Table B holds the same points as the rows below and some others, measured another way and shuffled. Each row below is followed by which row of B it is.
B:
0: [ 225  281 -241 -109  106   -6  109   86  223  468  -75   80  156   60
  -36  -66  -39  230  414   30  194    0   72  304 -112  149  -47   98
    1  346 -134]
1: [  58  124   39 -116  201  -62  210 -188  -14  204  -77   58    3   70
  209  145   35 -140 -251   -1 -151  -33   34   72  104  121   39   67
   16 -311  197]
2: [ -79  -35  -33   70  -37  105 -156   83   13  -47  -56   64   -1 -149
  -62 -110  -96   21   99   -9   91   38  -77  -89  -43   13   77  -50
  -27  176 -292]
3: [ 358  189   62 -308   28  231  725   80    4  665  346   32  -56  287
  226    4 -215  314  -77 -163 -232  325   65  108   41  374  -31  -52
  240 -395  338]
4: [  13   86   50  -78  142  -12  159 -151  -32  133  -65   61  -24   16
  167   99  -10 -131 -235  -11 -139   -9    1    9   91  100   58   31
   17 -269  130]
5: [-104 -251   86   15   86  -77 -352   42  -92 -208  -37  -42  169  -15
  170   97  185 -113 -120   24  -41  108 -116  -93   60 -148   -3  -95
  -71   -9 -270]
6: [  -2   81   28  -69  214  -71  113 -188  -27  121 -119   76  -13   27
  175  169   44 -180 -249   -6 -137  -70    7   31  112   90   66   59
  -18 -283  123]
7: [ 287  388 -322 -144  202   -7  246   44  273  628 -109  147  101  110
  -61    6  -76  256  454   -1  183  -82  124  384  -99  258  -20  150
    5  298  -52]
8: [ -11   -1  107  -46    4  -11   -6  -57  -43   21  -25  -20   84  -22
  168  -28   31  -88 -168   39  -63   99  -40  -30   32  -19   -1  -14
    9 -104   -3]
9: [ -82  152  106  -27  112 -158    1 -300  -20  -24 -237   10   62  -98
  199   35   98 -326 -341  127  -75 -102    7   33   73  -53   33  115
  -51 -204  167]
10: [ -35   57   54   -1  -43   46  -10  -40   -8   17  -56   15   28 -109
   66 -114  -59  -65  -79   43    8   58  -38  -43  -12    6   38    1
    5    5  -62]
11: [ 191  172 -257  -51    8  125   28  241  207  388    8   97  105    4
 -142 -150 -141  345  535  -24  245   72   20  194 -156  156  -10    8
   15  468 -325]
12: [ -87  -54   64   12   66   46  -27  -62  -66  -53  -58   63  -45  -80
   82   41  -38 -121 -184  -33  -80   15  -63 -118   69   40   94  -37
  -13 -156  -67]
13: [   0  116   59  -53   71  -21   93 -137   -5  103  -94   34   23  -44
  132   -1  -13 -125 -176   39  -60   -3    2   15   39   51   33   47
    2 -141   84]
14: [ -41   91   -6   51 -140  209   72   61   27   65   -7   82 -100 -193
  -97 -227 -255   68   75  -21   84   68  -52 -108  -67  108  103  -39
   40  122 -163]
15: [ -93  -97  107   37 -104   78 -153   52  -59 -127    1  -21   58 -130
   69 -131  -33  -41  -77   24   10  142  -98 -138   -7  -69   30  -79
   -3   50 -198]
16: [  57 -217  -25 -171  619 -504 -390 -184  -48   -7 -215  -45  419  350
  477  645  655 -291 -252   61 -188  -91   -8  260  231 -175 -118   74
 -178 -276  -37]
17: [  66  188   51 -147  244 -109  285 -271  -15  251 -119   69   -8   90
  254  200   52 -195 -334    8 -195  -73   60  105  133  142   40  105
   17 -411  312]
18: [-173 -206  156   76 -110   65 -266   44 -115 -277   -3  -42   52 -165
   81 -111   -1 -114 -164   17  -20  145 -141 -220   13 -124   47 -113
  -23    3 -249]
19: [ 124  235    9 -164  213 -114  274 -219   37  320 -106   46   62  105
  229  132   63 -123 -199   36 -124  -43   77  178   79  127   -8  120
   18 -266  270]
20: [ -74  -66   74   27  -53   52 -131   29  -42  -83  -21   -2   52 -107
   65  -94  -25  -43  -62   19   10  104  -82 -100   -4  -41   34  -58
   -8   38 -180]
21: [  36  165   48 -103  182  -58  226 -220  -14  194 -108   66  -17   31
  195  115    3 -172 -274   13 -147  -56   35   64   99  116   55   85
   14 -315  226]
22: [  40  103   31 -111  250  -89  177 -206  -23  181  -98   70    2   78
  212  204   63 -170 -270   -7 -163  -58   28   68  126  109   43   70
   -1 -336  188]
23: [-166  446   77  143 -371  196  183 -206   83   -6 -250   75 -178 -501
 -196 -572 -412 -172  -67  173  190  -98   12 -121 -154   48  147  128
   25  206   61]
24: [ -42  -29  128  -44   44  -30  -13  -88  -73  -27  -36  -18   61  -25
  195   26   50 -139 -248   25 -105   79  -47  -57   66  -21   18  -15
    6 -187   26]
25: [ -85 -326 -126    4  475 -415 -727   -3    1 -228 -269  -13  415  142
  234  467  571 -210   49   73   40 -119  -84  156  117 -268  -73   13
 -247  149 -451]
26: [  51   21 -203   55  -92  183 -167  297  144  145    7   87   67 -120
 -214 -220 -171  302  514  -31  276   90  -60   31 -166   67   31  -67
  -14  537 -496]
27: [  90  192   53 -152  197 -105  247 -223    8  259  -93   30   55   93
  253  133   68 -149 -263   37 -146  -24   58  132   95  107   -1  104
   19 -309  268]
28: [-111 -147  165    6  -30   -6 -165  -34 -108 -178  -19  -47   89  -78
  178  -28   70 -152 -247   38  -84  130 -100 -146   47 -110   11  -70
  -12 -119 -100]
29: [ 288  135   18 -242   35  256  632  100   -4  579  310   78 -115  222
  152   26 -250  297  -39 -187 -201  266   34   52   42  381   19  -74
  213 -341  226]
30: [ -70  609   31   58 -234  147  406 -324  131  211 -293  118 -218 -408
 -144 -467 -415 -199 -118  169  130 -183   89    7 -112  165  153  219
   42   55  285]
31: [-124 -152  119   57 -105  117 -161   62  -88 -174   22   -1    0 -151
   47 -115  -69  -51 -116  -10  -21  142 -119 -207    7  -51   65 -112
    4   -8 -219]
32: [  45  137   48  -94   97  -50  137 -140    7  170  -76   16   66   12
  176   24   26  -98 -165   44  -74   21   20   73   41   53    1   61
   14 -152  127]
33: [  79  191    4 -121  203  -60  245 -189   18  261  -95   76   -2   70
  178  136    8 -112 -195    2 -129  -50   52  107   87  148   35   91
   19 -275  212]
34: [ 186 -105   62 -143 -105  354  357  294  -59  334  405   36  -92  137
   70  -83 -271  380   63 -217 -132  394  -70 -120    2  269   25 -214
  195 -159  -83]
35: [ 179 -101   91 -130 -184  385  345  320  -63  300  418    7  -81  100
   61 -174 -291  391   80 -195 -104  440  -85 -143  -32  236   17 -224
  210 -101  -96]
36: [-18  68 -16 -15  60  50  51 -46  12  92 -72  78 -26 -62  40  -9 -72 -47
 -51 -11 -13  -6 -22 -15  16  83  70   6   3 -43 -53]
37: [ -77  -25   45   66 -191  156 -123  113   -5  -71    8    2   24 -197
  -51 -264 -148   51   80   25  111  139  -91 -129  -86  -26   39  -75
   15  214 -270]
38: [-187  -36  125   96 -116   -9 -262  -78  -52 -260 -158  -24   71 -247
   50 -177    7 -209 -156  120   54   24  -95 -145  -17 -158   42  -12
  -59   88 -181]
39: [   2  108  -41  -40  164  -23   67 -112   24  133 -126   94  -12  -21
   72   87  -18  -97  -84   -6  -43  -77   10   45   52  102   72   51
  -23 -105   14]
40: [  50  138  -26  -23  -63   69   29   39   73  155  -39   21   69  -79
    7 -173  -92   65  108   43   98   81   -9   52  -69   42    6   20
   19  166 -109]
41: [ -86  -20   15   59  -58  111  -90   44  -10  -52  -47   55  -21 -157
  -28 -123 -112  -13   14   -5   51   51  -74 -108  -27   15   77  -45
   -8   96 -213]
42: [-132 -129   63   76  -77  140 -150   71  -69 -145    1   44  -44 -162
  -13 -103 -109  -28  -48  -31    9   93 -117 -198   -3   -7   95 -101
  -10   36 -256]
43: [  77  233  -34  -99  177  -71  199 -188   58  262 -142   76   22   17
  128   76    0 -105 -116   37  -51  -86   61  135   46  121   30  115
    1 -142  157]
44: [-100  -30   27   61  -51  122  -68   25  -28  -66  -45   67  -60 -162
  -25 -102 -133  -34  -29  -20   21   41  -82 -141  -12   29  100  -51
   -3   40 -190]
45: [ 139  162 -224  -38   77  112   73  149  160  345  -28  131   22   -4
 -116  -57 -142  240  384  -54  159    6   17  144  -91  185   39   17
    7  294 -241]
46: [  79  185   36 -123  150  -51  249 -177   10  248  -73   46   17   57
  188   83    6 -106 -213   12 -121  -11   45   94   75  122   21   80
   33 -257  216]
47: [ -99  556   45   75 -243  134  335 -312  114  144 -289  108 -194 -427
 -139 -467 -387 -211 -122  171  139 -169   72  -20 -116  123  142  199
   34   78  229]
48: [-138 -165  109   68  -69   86 -199   52  -92 -193   -9    2   13 -148
   50  -82  -31  -72 -112   -3  -16  112 -120 -191   14  -67   65 -103
  -21    8 -238]
49: [ -37    5  104  -46   71  -57  -16 -119  -51   -4  -74   -2   72  -24
  183   37   63 -159 -229   46  -86   35  -35  -22   61  -23   18   12
  -10 -171   34]
50: [ -59   -3   89    4  -65   20  -91  -16  -26  -48  -49  -16   77 -114
   89 -121  -12  -74  -95   59   13   91  -58  -62  -14  -49   14  -17
   -7   27 -106]
51: [   6   68   90  -75   87  -57   64 -134  -28   87  -67   -2   72    3
  196   34   57 -137 -222   43  -91   38   -9   28   58   16    5   36
    0 -182   92]
52: [-151 -180   95   92 -118  115 -242   97  -82 -217   -1    0    9 -180
    9 -136  -62  -40  -56   -4   27  125 -138 -207  -12  -75   68 -118
  -20   83 -306]
53: [   8   41   64  -46   25  -14    5  -54  -10   66  -46   -1   81  -29
  136  -34   15  -63 -112   39  -31   67  -26   14   14    2    3   10
    2  -48  -17]
54: [ -43    3   33   24  -90   80  -96   52    6  -12  -30    7   60 -127
   13 -161  -65   11   33   35   69   98  -60  -57  -47  -21   23  -36
   -3  136 -188]
55: [  41  107  -54  -11  -51   68  -18   66   81  142  -44   34   74  -84
  -13 -158  -88   88  163   35  121   65  -19   45  -73   39    9    8
    3  217 -170]
56: [-113 -103   77   50  -34   59 -155   26  -64 -126  -34   18   16 -127
   50  -67  -28  -74  -91    1   -5   82  -92 -142   16  -40   58  -68
  -18   13 -196]
57: [ -74  -64   95   -5   36   41  -19  -48  -78  -49  -23   28  -14  -59
  119   17  -21 -110 -198  -20  -96   63  -66 -114   61   18   69  -50
    6 -164  -55]
58: [-125 -170  128   51  -84   72 -212   58  -87 -193    4  -22   53 -137
   74  -95  -11  -71 -115   15  -11  140 -120 -178    7  -90   42 -101
  -12   16 -234]
59: [ -76  -28    7   56  -49  106 -104   57   -6  -50  -40   51  -12 -144
  -26 -115 -103   -3   27   -6   55   61  -77 -100  -26   11   74  -52
   -8  107 -228]
60: [ 162  -75   49 -109 -164  371  320  302  -39  301  365   34  -86   73
   18 -162 -296  379  119 -189  -70  380  -76 -122  -37  244   30 -200
  184  -52 -126]
61: [-120 -106   60   84 -121  121 -196   87  -42 -152  -14   13   16 -176
  -18 -163  -86  -12    5    8   62  114 -111 -167  -33  -51   65  -92
  -16  135 -292]
62: [ 422   91 -217 -230   17  298  415  421  154  718  377   80   57  283
  -24  -61 -235  649  535 -210   69  342   25  211 -108  365  -59 -118
  178  205 -177]
63: [  66  174   33 -129  220 -113  208 -227    4  227 -114   48   36   78
  231  159   67 -163 -255   25 -147  -54   47  115   98  101   20  102
    0 -299  235]
64: [-106 -143  129   34  -68   27 -207   28  -84 -173   -7  -39   95 -108
  116  -86   38  -83 -133   35  -18  141 -108 -140   12 -108   13  -77
  -19    9 -193]
65: [ -69  -89  128   -4  -30   12 -113  -15  -76  -98  -11  -30   75  -69
  142  -51   34  -95 -169   33  -47  120  -81 -102   32  -69   11  -54
   -5  -63 -105]
66: [  49  125   31  -87  113  -69   96 -128   16  164  -86   18   84   27
  173   44   49  -94 -144   44  -62   15   19   89   41   43   -3   62
   -1 -128   93]
67: [-137 -149  142   75 -168  121 -191   74  -91 -208   21  -30   25 -178
   36 -186  -70  -51 -102   21   11  165 -129 -213  -17  -87   53 -111
    5   53 -244]
68: [-110 -128  102   65 -167  146 -166  112  -61 -153   38  -11   20 -169
    9 -196  -99   13  -19    2   42  171 -121 -187  -39  -53   49 -119
   13  106 -266]
69: [   3 -329   40 -126  480 -448 -518  -91  -83 -148 -154  -99  451  288
  461  530  639 -253 -224   74 -150   17  -67  165  194 -259 -142    4
 -171 -173 -166]
70: [ -16  105   39  -37   73   42  146 -118  -15  114  -74   78  -61  -58
   90   11  -85 -102 -171   -6  -77  -16   -2  -28   52  109   80   27
   17 -179   71]
71: [  74  170   63 -156  253 -102  293 -267  -27  252 -100   57   -3  108
  267  209   61 -196 -352    1 -214  -55   54  102  140  140   34  101
   20 -432  318]

[ -48  248 -233 -221   35  134 -177  359  -80   43  -56  303 -194   54
  156  -80  362 -307 -195  100 -151 -343  -32  237   12 -261   38  -37
  -57  288]  60
[-495  -32 -199   27  236 -450  281  258  275 -185   38   38  498 -189
   56  -10   89   75  -41 -425  148  463  119 -674  357  182  261 -137
  152   30]  30
[   5  101   68  -41   40    7  -33   78  -26    4  -26   43  -15  122
 -102   -2  -49   81   48  -39  -46  -42  -13  151  -10    9 -120  112
  134  208]  58
[ -65   66  132   23   77 -130   89   25   76  -39  -38  -71  111  109
 -160  -14 -143  145  103 -158   38  114   10   -9   43  123 -104   90
  232  170]  38
[-53  51 -32 -33  64 -11 -31 120 -43  -6  35 121  62  57 -41  23  25  90
 -18 -62 -36   3  10   3  61 -15 -20  73  24 145]  46
[ -77 -279 -148  150  117   83  -94   37 -218   62  467  416  334 -167
   43  118   64  524 -141   11   -7  220  153 -508  373  -12  328    9
 -581 -241]  15
[ 248  212   48   93   77 -290  156   35  187  -26 -159 -284  127  335
  -42 -344  217 -442 -102  -52  311 -247   -7 -206  -64   78  229 -208
  -68   11]  0
[ -33 -106  -84   87   99  -30  -22   67  -93   15  231  204  238  -18
    0   20   74  238  -93  -41   42   97   84 -328  211   11  214   -9
 -300  -83]  36
[  42  171  180   -2   53  -60   44   39  100   19  -79  -83  -34  166
 -130 -165  -39  -40   52  -38   42 -109    0  124   24   65  -60   -7
  163  198]  39
[ 550    6  355  154  -88  151 -137 -295 -254  110   30 -160  -97  464
 -345   15 -296  275  160  150   32 -220  -81  375 -293   61 -281  298
  -58   59]  16
[ 133 -160 -120  242  134 -103   28    7  -38   69  359  164  373    0
   91 -201  283   75 -265   35  256  -15  155 -710  341   20  606 -270
 -747 -367]  45
[-126  157 -376 -245   44  196 -248  415 -183   42   51  487 -144  -54
  225   35  410 -188 -248  108 -221 -275  -14  155   65 -324   82    0
 -188  243]  3
[   8  120   33   -4   69 -110   46   90   59  -17  -51  -30   71  138
  -68  -89   35  -58   -7  -75   59  -48    1  -16   20   40    9   -1
   81  140]  54
[-107 -286 -223  153  128  -16  -51   62 -193    8  429  380  409 -152
   60  147   98  462 -157  -66   29  271  136 -600  339   -2  351    0
 -544 -250]  10
[  15  149  103   -4   72  -76   45   71   84    5  -59  -48   17  135
  -90 -143   12  -54   19  -56   49  -82   14   46   47   49   -4  -20
  109  167]  59
[ -15  112  130  -46   41   36  -30   60  -14   25  -17   49  -47  102
 -135  -11 -101  134   72  -34  -73  -36    1  203   20   25 -160  123
  177  229]  18
[-79 114  22 -57  64 -43   2 128  30 -16 -38  58  17  73 -62 -31   5  25
  21 -81 -32 -16   0  72  40  17 -70  58 150 212]  70
[ 196   83  169   21    0   62  -67  -48  -99   45  -15  -26  -56  245
 -185   -5 -122  122   83   28  -24 -121  -39  241 -109   25 -181  172
   79  166]  5
[-31 144  37 -55  59 -36  -1 119  26  -9 -58  33 -10 112 -66 -58  19 -26
   9 -59 -21 -68  -9 106  11   2 -67  54 147 217]  68
[ -26 -129  -66   70   74   39  -76   38 -161   18  239  248  189  -19
  -39  115  -13  353  -36  -38  -33  124   64 -198  156   -4   84  104
 -235  -33]  6
[ -2 112  70  -3  67 -65  21  73  34   3 -16   3  43 111 -86 -80   4  16
  12 -58  19 -41   9  15  46  35 -15  22  76 148]  61
[ -51  149   89  -65   54   -2  -10  108   36    8  -53   40  -42   96
  -94  -47  -40   39   50  -50  -52  -54   -4  168   31   14 -121   75
  202  243]  67
[ 533   33  408  144  -86  203 -146 -298 -238  146   48 -135 -148  429
 -347  -18 -312  294  168  179    6 -248  -61  430 -243   60 -282  274
  -50   79]  69
[  67  217   95    0   74 -183   99   77  163  -18 -152 -167   35  222
  -79 -228   85 -252  -11  -75  139 -154  -11   -1  -22   65   37  -88
  143  163]  55
[ -27   82    4  -61   38   21  -59  110  -67   -3  -10  105   -1   95
  -78   53  -26  102   30  -48  -80  -21  -19  137  -10  -22 -129  137
  120  210]  57
[ -85 -297 -183  117   95  120 -144   50 -290   50  458  465  310 -162
   31  221   24  593 -114   -2  -75  250  122 -416  311  -42  234  107
 -524 -195]  24
[  17  158   39   10   85 -160   81  101  123  -20  -74  -82   79  155
  -46 -173   95 -161  -29  -85  112  -88   13  -81   41   46   83  -76
   59  122]  40
[  14   77   26  -41   35   23  -56   77  -72    5   -2   81    0  123
  -91   37  -42  106   36  -38  -66  -32  -20  138  -21  -11 -122  137
   99  186]  22
